Below is a small trained network, with its code and all its weights. Each question gives an input and a class and asks what happens when units are switched off, that is, made to give their printed mean instead of their output.

import numpy as np


def w(rows, s, z=0):
    codes = np.array(rows[::2]) - 128.0
    scale = np.full(codes.shape[1], s)
    scale[-1] = z or s
    return codes * scale


def f(y):
    return y / 2 * (1 + np.tanh(0.7978845608 * (y + 0.044715 * y**3)))


def log_softmax(a):
    a = a - a.max(-1, keepdims=True)
    return a - np.log(np.exp(a).sum(-1, keepdims=True))


def net(x, mask):
    res = np.array(x, float).reshape(1, 7) / 4 @ E
    y = f(res @ A[0][:, :-1].T + A[0][:, -1])
    res = res + np.where(mask, y, B[0][:, -1]) @ B[0][:, :-1]
    return log_softmax(res[-1] @ U[:, :-1].T + U[:, -1])


A, B = {}, {}
E = w([
[115,125,125,122,118,126,133,137,120,119,125],'x0',
[117,126,134,113,125,118,144,116,114,139,116],'x1',
[155,152,151,117,150,127,130,75,148,157,120],'x2',
[231,146,212,202,101,155,69,146,37,72,101],'x3',
[8,86,132,180,203,199,71,21,111,78,133],'x4',
[128,126,131,131,114,124,128,97,139,130,88],'x5',
[132,21,192,21,103,196,180,152,193,86,90],'x6',
],0.012)
A[0] = w([
[122,109,135,89,131,149,191,164,226,166,142,206],'n1',
[189,66,248,80,149,176,110,148,94,46,90,71],'n2',
[85,83,100,55,132,131,112,122,206,145,150,59],'n3',
[79,183,34,178,152,39,135,106,149,173,152,211],'n4',
[86,179,128,200,85,139,127,47,57,122,168,166],'n5',
[77,177,22,134,131,102,155,108,192,133,143,172],'n6',
[88,90,118,103,197,213,150,121,161,125,110,222],'n7',
[239,144,68,97,100,58,155,182,152,143,92,255],'n8',
[192,88,71,110,104,106,164,168,167,180,87,101],'n9',
[244,160,78,149,91,92,133,134,28,133,102,240],'n10',
[176,136,84,103,74,158,170,174,162,157,119,152],'n11',
[159,166,158,163,134,136,96,116,24,83,109,185],'n12',
],0.011,0.0062)
B[0] = w([
[157,82,65,67,105,139,187,130,167,88,90,214],'n1',
[33,52,198,130,65,80,181,143,167,198,222,232],'n2',
[141,115,46,97,178,220,172,124,69,46,61,197],'n3',
[150,115,204,198,94,113,173,123,246,178,195,233],'n4',
[174,104,215,119,151,190,48,93,79,83,150,207],'n5',
[33,48,241,155,91,103,158,154,171,175,162,210],'n6',
[65,77,73,115,121,161,150,128,151,116,145,220],'n7',
[175,220,118,174,47,59,227,224,146,188,122,245],'n8',
[186,172,139,78,78,103,170,115,98,116,123,187],'n9',
[180,193,152,178,161,41,126,199,133,169,97,251],'n10',
[164,151,136,112,87,94,193,167,130,111,86,190],'n11',
[158,125,156,225,179,136,44,120,109,120,190,224],'n12',
],0.011,0.021)
U = w([
[109,118,197,81,40,63,158,198,233,232,174,202],'0',
[32,31,212,147,131,172,138,63,167,146,225,205],'1',
[196,235,132,220,182,57,95,181,57,157,66,3],'2',
[165,181,205,146,195,194,4,61,20,37,188,20],'3',
[191,124,42,2,78,139,203,177,155,75,41,183],'4',
[14,55,33,31,224,228,112,56,151,53,80,147],'5',
],0.0092,0.0062)

Each question gives the input, the list of numbers given to net, and the class t.
The units are the neurons (one row each of A and B). Each row of codes is followed by its name. A weight is (code - 128) times the scale printed after its matrix; where a second scale follows, it is the last column's (A, B and U).
mask holds one flag per neuron, in row order. A switched-off neuron (its flag False) gives its mean, the last column of its row in B, instead of its output. The means were averaged over made-up inputs and are rounded, as every weight is.
A unit's drop is (log p(t) with every unit on - log p(t) with that unit switched off) / (log p(t) with every unit on - log p(t) with every unit switched off).
The circuit of an input: a set's keep is (log p(t) with only the set's units on - log p(t) with every unit switched off) / (log p(t) with every unit on - log p(t) with every unit switched off). Starting from all 12 units, units are removed one at a time, each time the one whose removal leaves the highest keep (on an exact tie, the one counted first), for as long as the keep stays at least 0.8.
units of the circuit, in order: the units of the circuit, biggest drop first
unit that matters most: the unit with the biggest drop
k most important neurons: the k neurons with the biggest drops, biggest first
drop of u: that unit's drop, to one decimal
input [6,-8,8,-6,2,0,1], class 5: units of the circuit, in order -> [n3; n8]
input [-8,7,7,3,3,6,-7], class 3: unit that matters most -> n5
input [-1,1,3,-1,7,6,0], class 1: 3 most important neurons -> [n1; n3; n5]
input [7,2,1,0,-2,-3,2], class 4: 3 most important neurons -> [n4; n6; n2]
input [-7,8,4,8,1,-6,-8], class 3: 3 most important neurons -> [n5; n8; n12]
input [-3,-8,-5,-5,4,0,0], class 1: 2 most important neurons -> [n6; n4]
input [-3,-2,0,0,-6,8,4], class 4: 2 most important neurons -> [n4; n6]
input [8,7,-8,5,2,-4,-8], class 3: 2 most important neurons -> [n5; n8]
input [2,1,6,1,-4,-8,-1], class 2: 2 most important neurons -> [n2; n6]
input [-6,0,-7,0,8,-2,4], class 5: 2 most important neurons -> [n4; n6]
input [0,-2,-3,0,-3,1,3], class 4: drop of n6 -> 0.3
input [3,-1,2,1,6,-6,5], class 1: drop of n2 -> 1.4
input [-2,-8,-8,6,1,-5,-5], class 3: drop of n8 -> 0.3
input [5,-5,-4,8,4,4,-7], class 3: units of the circuit, in order -> [n5]
